Below is a small trained network, with its code and all its weights. Each question gives an input and a class and asks what happens when units are switched off, that is, made to give their printed mean instead of their output.

import numpy as np


def w(rows, s, z=0):
    codes = np.array(rows[::2]) - 128.0
    scale = np.full(codes.shape[1], s)
    scale[-1] = z or s
    return codes * scale


def f(y):
    return np.maximum(y, 0)


def log_softmax(a):
    a = a - a.max(-1, keepdims=True)
    return a - np.log(np.exp(a).sum(-1, keepdims=True))


def net(x, mask):
    res = np.array(x, float).reshape(1, 5) / 4 @ E
    y = f(res @ A[0][:, :-1].T + A[0][:, -1])
    res = res + np.where(mask, y, B[0][:, -1]) @ B[0][:, :-1]
    return log_softmax(res[-1] @ U[:, :-1].T + U[:, -1])


A, B = {}, {}
E = w([
[192,136,98,12,223],'x0',
[90,1,39,123,121],'x1',
[141,114,140,137,133],'x2',
[91,179,97,228,244],'x3',
[211,183,57,216,72],'x4',
],0.0074)
A[0] = w([
[58,186,158,165,221,133],'neuron 1',
[150,150,101,73,179,144],'neuron 2',
[240,157,118,146,99,208],'neuron 3',
[141,55,154,113,191,210],'neuron 4',
[96,137,160,161,96,129],'neuron 5',
[194,165,26,109,124,100],'neuron 6',
[148,148,130,175,206,131],'neuron 7',
[172,165,168,104,146,123],'neuron 8',
[165,112,144,101,84,125],'neuron 9',
[120,165,47,182,181,157],'neuron 10',
[220,119,146,179,115,167],'neuron 11',
[121,67,78,118,156,170],'neuron 12',
[119,124,109,177,194,80],'neuron 13',
[88,119,188,197,77,64],'neuron 14',
[14,133,134,146,68,140],'neuron 15',
[139,134,112,170,100,173],'neuron 16',
[102,128,102,176,196,64],'neuron 17',
[86,125,168,73,172,148],'neuron 18',
[73,130,182,94,148,86],'neuron 19',
[93,85,65,142,173,133],'neuron 20',
[155,112,103,64,194,118],'neuron 21',
[161,114,136,53,96,175],'neuron 22',
[118,129,150,185,94,113],'neuron 23',
[67,95,163,180,92,98],'neuron 24',
[151,139,90,86,197,62],'neuron 25',
[163,167,61,163,128,185],'neuron 26',
[117,40,106,161,159,131],'neuron 27',
[41,130,182,155,97,76],'neuron 28',
[113,84,66,129,121,178],'neuron 29',
[112,113,159,112,58,145],'neuron 30',
[69,95,222,129,127,221],'neuron 31',
[141,148,73,44,147,114],'neuron 32',
[135,28,66,111,144,74],'neuron 33',
[121,155,165,55,91,254],'neuron 34',
[119,109,66,96,115,178],'neuron 35',
[176,94,81,96,160,105],'neuron 36',
[137,236,241,130,178,117],'neuron 37',
[89,110,132,144,87,148],'neuron 38',
[53,104,175,124,170,112],'neuron 39',
[171,165,147,95,160,160],'neuron 40',
[80,144,101,144,191,130],'neuron 41',
[75,99,173,177,152,96],'neuron 42',
[196,138,92,107,60,182],'neuron 43',
[123,79,66,153,134,117],'neuron 44',
[114,93,254,76,206,74],'neuron 45',
],0.0096,0.003)
B[0] = w([
[163,85,212,95,148,237],'neuron 1',
[165,142,63,213,155,197],'neuron 2',
[32,124,126,137,163,219],'neuron 3',
[100,123,96,224,104,211],'neuron 4',
[170,101,89,142,110,182],'neuron 5',
[65,117,65,145,159,193],'neuron 6',
[136,105,138,49,152,203],'neuron 7',
[142,187,148,174,81,178],'neuron 8',
[166,57,160,87,156,172],'neuron 9',
[117,63,181,70,136,222],'neuron 10',
[20,81,63,142,194,193],'neuron 11',
[114,192,169,184,65,204],'neuron 12',
[182,122,189,2,114,186],'neuron 13',
[222,130,71,125,114,208],'neuron 14',
[167,164,90,147,209,213],'neuron 15',
[108,91,96,154,173,186],'neuron 16',
[164,89,162,57,103,188],'neuron 17',
[60,119,67,136,154,204],'neuron 18',
[79,99,67,119,96,181],'neuron 19',
[141,166,173,107,110,199],'neuron 20',
[191,136,83,195,124,209],'neuron 21',
[171,105,194,138,158,199],'neuron 22',
[140,152,127,118,138,188],'neuron 23',
[232,140,91,171,131,201],'neuron 24',
[170,125,63,156,83,190],'neuron 25',
[59,70,122,121,172,207],'neuron 26',
[138,197,167,176,57,202],'neuron 27',
[169,149,30,146,138,192],'neuron 28',
[90,179,239,168,79,198],'neuron 29',
[169,83,186,96,187,191],'neuron 30',
[77,121,98,197,171,220],'neuron 31',
[200,125,99,152,166,192],'neuron 32',
[117,178,149,125,33,216],'neuron 33',
[110,114,171,140,174,210],'neuron 34',
[131,158,190,162,134,185],'neuron 35',
[175,167,131,202,152,184],'neuron 36',
[98,198,143,162,31,254],'neuron 37',
[193,126,134,180,119,181],'neuron 38',
[77,106,72,102,134,195],'neuron 39',
[142,182,115,196,158,187],'neuron 40',
[166,65,201,59,161,192],'neuron 41',
[160,93,97,136,137,180],'neuron 42',
[79,83,176,91,161,203],'neuron 43',
[77,221,152,157,69,188],'neuron 44',
[77,125,98,115,120,228],'neuron 45',
],0.0051,0.0076)
U = w([
[130,139,131,134,156,254],'0',
[249,163,27,147,154,71],'1',
[98,254,200,142,81,66],'2',
[19,72,54,118,175,66],'3',
[195,65,213,47,165,87],'4',
],0.011,0.0083)

Each question gives the input, the list of numbers given to net, and the class t.
The units are the neurons (one row each of A and B). Each row of codes is followed by its name. A weight is (code - 128) times the scale printed after its matrix; where a second scale follows, it is the last column's (A, B and U).
mask holds one flag per neuron, in row order. A switched-off neuron (its flag False) gives its mean, the last column of its row in B, instead of its output. The means were averaged over made-up inputs and are rounded, as every weight is.
A unit's drop is (log p(t) with every unit on - log p(t) with that unit switched off) / (log p(t) with every unit on - log p(t) with every unit switched off).
The circuit of an input: a set's keep is (log p(t) with only the set's units on - log p(t) with every unit switched off) / (log p(t) with every unit on - log p(t) with every unit switched off). Starting from the 12 units with the biggest drops (on a tie, the unit counted first), units are removed one at a time, each time the one whose removal leaves the highest keep (on an exact tie, the one counted first), for as long as the keep stays at least 0.8.
units of the circuit, in order: the units of the circuit, biggest drop first
unit that matters most: the unit with the biggest drop
top k neurons: the k neurons with the biggest drops, biggest first
drop of u: that unit's drop, to one decimal
input [-5,6,-7,-8,3], class 4: units of the circuit, in order	(neuron 30; neuron 9)
input [-2,5,-2,2,7], class 3: units of the circuit, in order	(neuron 26; neuron 11)
input [-8,-8,1,-4,1], class 1: unit that matters most	neuron 14
input [5,-3,-6,5,-8], class 3: top 2 neurons	(neuron 18; neuron 45)
input [3,-4,-2,6,-3], class 4: units of the circuit, in order	(neuron 1; neuron 41)
input [7,-8,6,-7,1], class 2: top 2 neurons	(neuron 37; neuron 8)
input [2,6,5,7,-4], class 4: units of the circuit, in order	(neuron 41; neuron 13)
input [8,8,5,0,-7], class 1: top 2 neurons	(neuron 21; neuron 32)
input [-2,6,-6,4,8], class 3: top 2 neurons	(neuron 26; neuron 6)
input [7,-8,8,-2,6], class 0: top 3 neurons	(neuron 3; neuron 11; neuron 43)
input [0,6,-4,-5,7], class 3: units of the circuit, in order	(neuron 6; neuron 43)
input [-8,-3,-7,-8,8], class 1: top 2 neurons	(neuron 14; neuron 24)
input [8,8,-1,0,-3], class 1: top 2 neurons	(neuron 21; neuron 32)
input [6,-3,1,-5,8], class 3: unit that matters most	neuron 3
input [-4,-5,5,-4,8], class 3: top 2 neurons	(neuron 11; neuron 3)
input [3,-3,0,-1,-6], class 3: drop of neuron 45	0.2
input [-8,-7,-4,3,0], class 1: drop of neuron 14	0.1
input [3,5,-4,2,0], class 2: drop of neuron 29	0.1
input [2,8,5,-6,8], class 2: drop of neuron 3	0.0
input [0,-5,2,-7,2], class 4: unit that matters most	neuron 9
